Here is a tiny trained network, its code and every weight. The questions are about switching its units off for an input and a target symbol, where a switched-off unit gives its printed mean instead of its output.

import numpy as np


def w(rows, s, z=0):
    codes = np.array(rows[::2]) - 128.0
    scale = np.full(codes.shape[1], s)
    scale[-1] = z or s
    return codes * scale


def norm(h):
    return h / np.sqrt((h * h).mean(-1, keepdims=True) + 1e-5)


def softmax(a):
    e = np.exp(a - a.max(-1, keepdims=True))
    return e / e.sum(-1, keepdims=True)


def log_softmax(a):
    a = a - a.max(-1, keepdims=True)
    return a - np.log(np.exp(a).sum(-1, keepdims=True))


def net(x, mask):
    ids = ['αβδεζηθλμξστφψω'.index(c) for c in x.split()]
    T = len(ids)
    res = E[ids] + P[:T]
    u = 0
    for l in range(2):
        r = norm(res)
        for j in range(3):
            rows = slice(2 * j, 2 * j + 2)
            q, k, v = (r @ M[l][rows].T for M in (Q, K, V))
            z = softmax(np.where(np.tri(T) > 0, q @ k.T / 2**0.5, -1e9)) @ v
            o = O[l][rows]
            res = res + np.where(mask[u + j], z, o[:, -1]) @ o[:, :-1]
        u += 3
    return log_softmax(norm(res)[-1] @ U[:, :-1].T + U[:, -1])


Q, K, V, O = {}, {}, {}, {}
E = w([
[40,144,83,119,106,119,111,135,225],'α',
[157,31,25,77,90,81,166,137,147],'β',
[130,2,84,104,193,83,145,182,174],'δ',
[123,149,74,126,184,64,182,157,176],'ε',
[131,92,53,173,189,88,176,95,94],'ζ',
[106,153,15,80,188,182,118,107,175],'η',
[116,143,89,103,158,45,169,63,101],'θ',
[126,22,126,142,179,216,87,197,187],'λ',
[128,122,48,145,129,133,155,96,155],'μ',
[135,93,34,172,146,115,88,219,189],'ξ',
[73,55,89,82,138,136,228,105,164],'σ',
[119,208,9,131,203,85,71,158,131],'τ',
[66,118,61,158,199,155,154,136,203],'φ',
[45,133,147,225,149,89,170,148,172],'ψ',
[72,22,109,143,144,77,89,93,128],'ω',
],0.007)
P = w([
[153,138,156,159,160,126,114,116,131],'0',
[45,58,2,114,118,119,154,206,78],'1',
[139,165,157,98,100,158,131,145,112],'2',
[113,150,114,157,72,54,90,65,253],'3',
[28,77,34,127,95,118,168,197,83],'4',
[143,138,170,97,109,159,133,134,102],'5',
[145,96,119,139,159,92,119,60,205],'6',
],0.015)
Q[0] = w([
[131,137,56,134,140,97,61,96,49],'L0H0',
[242,216,149,122,127,119,90,117,137],'L0H0',
[56,90,71,103,151,119,142,125,100],'L0H1',
[143,86,110,141,124,139,6,144,146],'L0H1',
[95,105,131,173,94,113,150,122,116],'L0H2',
[56,140,124,87,122,91,105,123,30],'L0H2',
],0.011)
K[0] = w([
[181,167,40,165,180,72,72,68,28],'L0H0',
[68,162,55,117,35,91,64,210,48],'L0H0',
[205,107,142,162,228,139,164,87,214],'L0H1',
[88,104,1,167,103,59,68,117,183],'L0H1',
[82,89,86,176,136,67,199,129,144],'L0H2',
[38,149,78,113,121,160,151,204,57],'L0H2',
],0.0073)
V[0] = w([
[124,115,150,155,81,144,70,80,104],'L0H0',
[134,107,80,142,122,107,106,129,194],'L0H0',
[133,118,83,255,115,134,167,175,104],'L0H1',
[125,132,101,135,85,191,140,79,95],'L0H1',
[123,64,106,114,123,86,107,65,158],'L0H2',
[199,164,229,170,116,102,98,84,208],'L0H2',
],0.0097)
O[0] = w([
[177,172,143,113,113,150,137,205,142,58],'L0H0',
[167,168,128,108,92,131,8,112,123,174],'L0H0',
[139,123,169,201,150,172,114,133,152,162],'L0H1',
[111,115,82,239,88,140,99,111,52,70],'L0H1',
[112,137,138,183,122,113,120,112,157,193],'L0H2',
[105,190,78,131,132,121,162,72,130,2],'L0H2',
],0.012,0.0074)
Q[1] = w([
[175,115,172,99,5,175,195,2,63],'L1H0',
[236,119,220,90,100,40,84,107,164],'L1H0',
[136,57,53,149,127,122,71,168,209],'L1H1',
[207,122,98,131,116,170,163,101,129],'L1H1',
[80,156,236,136,83,123,95,175,144],'L1H2',
[186,132,158,74,242,88,104,135,240],'L1H2',
],0.0079)
K[1] = w([
[135,65,82,162,11,94,132,195,84],'L1H0',
[190,118,169,99,71,62,106,125,173],'L1H0',
[143,158,123,124,184,135,145,85,140],'L1H1',
[77,122,95,108,92,132,152,118,122],'L1H1',
[147,162,156,149,212,103,113,128,164],'L1H2',
[146,130,165,103,171,89,87,174,127],'L1H2',
],0.012)
V[1] = w([
[220,141,93,153,186,67,83,78,117],'L1H0',
[254,132,125,83,119,163,161,127,68],'L1H0',
[151,71,178,166,146,37,111,212,21],'L1H1',
[120,121,132,157,219,137,108,102,154],'L1H1',
[156,213,105,125,182,86,137,60,157],'L1H2',
[218,87,152,159,107,69,134,107,107],'L1H2',
],0.0087)
O[1] = w([
[82,209,167,159,124,66,134,69,67,184],'L1H0',
[95,80,218,161,8,107,179,134,138,61],'L1H0',
[133,78,149,115,148,46,63,217,131,2],'L1H1',
[140,194,128,138,87,62,175,88,167,216],'L1H1',
[185,117,75,114,140,103,116,155,126,141],'L1H2',
[101,167,128,119,128,160,142,177,143,117],'L1H2',
],0.011)
U = w([
[179,195,105,144,141,113,131,58,150,193],'α',
[43,98,176,113,135,124,140,55,184,141],'β',
[177,119,114,214,126,177,104,140,67,130],'δ',
[159,114,142,98,70,21,110,123,114,105],'ε',
[98,132,162,30,158,55,105,158,203,47],'ζ',
[83,89,23,123,206,118,94,121,98,2],'η',
[115,139,162,192,176,72,144,206,146,181],'θ',
[55,142,81,145,66,128,138,131,10,94],'λ',
[188,195,76,79,115,135,140,228,172,121],'μ',
[85,176,153,108,166,117,42,155,60,115],'ξ',
[125,160,134,54,83,228,99,126,87,78],'σ',
[58,99,111,120,108,154,217,183,90,203],'τ',
[190,120,225,140,128,135,54,119,191,90],'φ',
[171,125,147,167,181,215,173,168,196,55],'ψ',
[185,145,163,122,29,152,222,141,145,71],'ω',
],0.012,0.0054)

Each question gives the input, a string of symbols that net reads in full, and the target symbol t.
The units are the heads (2 rows each of Q, K, V and O). Each row of codes is followed by its name. A weight is (code - 128) times the scale printed after its matrix; where a second scale follows, it is the last column's (O and U).
mask holds one flag per head, layer by layer. A switched-off head (its flag False) gives its mean, the last column of its rows in O, instead of its output. The means were averaged over made-up inputs and are rounded, as every weight is.
A unit's drop is (log p(t) with every unit on - log p(t) with that unit switched off) / (log p(t) with every unit on - log p(t) with every unit switched off).
The circuit of an input: a set's keep is (log p(t) with only the set's units on - log p(t) with every unit switched off) / (log p(t) with every unit on - log p(t) with every unit switched off). Starting from all 6 units, units are removed one at a time, each time the one whose removal leaves the highest keep (on an exact tie, the one counted first), for as long as the keep stays at least 0.8.
circuit, biggest first: the units of the circuit, biggest drop first
most important unit: the unit with the biggest drop
heads that matter: for each layer, one digit per head in row order, 1 if its drop is at least 0.15 and else 0, layers parted by /
input α ω ζ σ θ, target σ: heads that matter => 111 / 010
input θ δ ε δ δ η, target σ: circuit, biggest first => L0H2; L1H0
input ψ θ α σ ε μ, target λ: heads that matter => 010 / 000
input μ σ ζ λ η, target δ: circuit, biggest first => L0H2; L0H1
input σ ψ τ ψ σ, target η: circuit, biggest first => L1H0; L0H2
input δ η α λ μ, target ζ: most important unit => L0H1
input λ ζ τ τ α, target ω: heads that matter => 101 / 110
input σ ε ω λ η, target η: heads that matter => 100 / 100
input α θ μ α δ, target σ: circuit, biggest first => L0H2; L1H1; L0H0
input θ σ θ ζ θ, target τ: circuit, biggest first => L0H0; L0H2
input ψ σ η ε ξ, target ψ: heads that matter => 011 / 010
input α ε ζ η ω, target σ: circuit, biggest first => L1H1; L0H2; L0H0
input θ θ δ σ τ, target τ: circuit, biggest first => L0H0; L0H2; L1H1
input ξ σ α, target μ: circuit, biggest first => L1H0; L1H2; L0H2
input α ζ ε λ τ, target σ: circuit, biggest first => L0H2; L1H1; L0H0
input η θ η α τ ε, target ζ: circuit, biggest first => L1H1; L0H1
input β ξ ε θ θ, target ξ: heads that matter => 110 / 100
input β ξ ε η σ, target ξ: circuit, biggest first => L0H0; L1H0; L0H1; L0H2
input σ ε α, target μ: heads that matter => 010 / 000
input φ θ β α α, target α: heads that matter => 011 / 111
input σ σ σ ε μ β, target ω: circuit, biggest first => L1H0
input ω λ θ ε θ, target μ: most important unit => L0H0
input ω α σ μ σ ψ, target θ: heads that matter => 101 / 010
input σ ε α ψ α, target η: heads that matter => 101 / 100
input ξ σ β ψ μ, target φ: heads that matter => 111 / 000
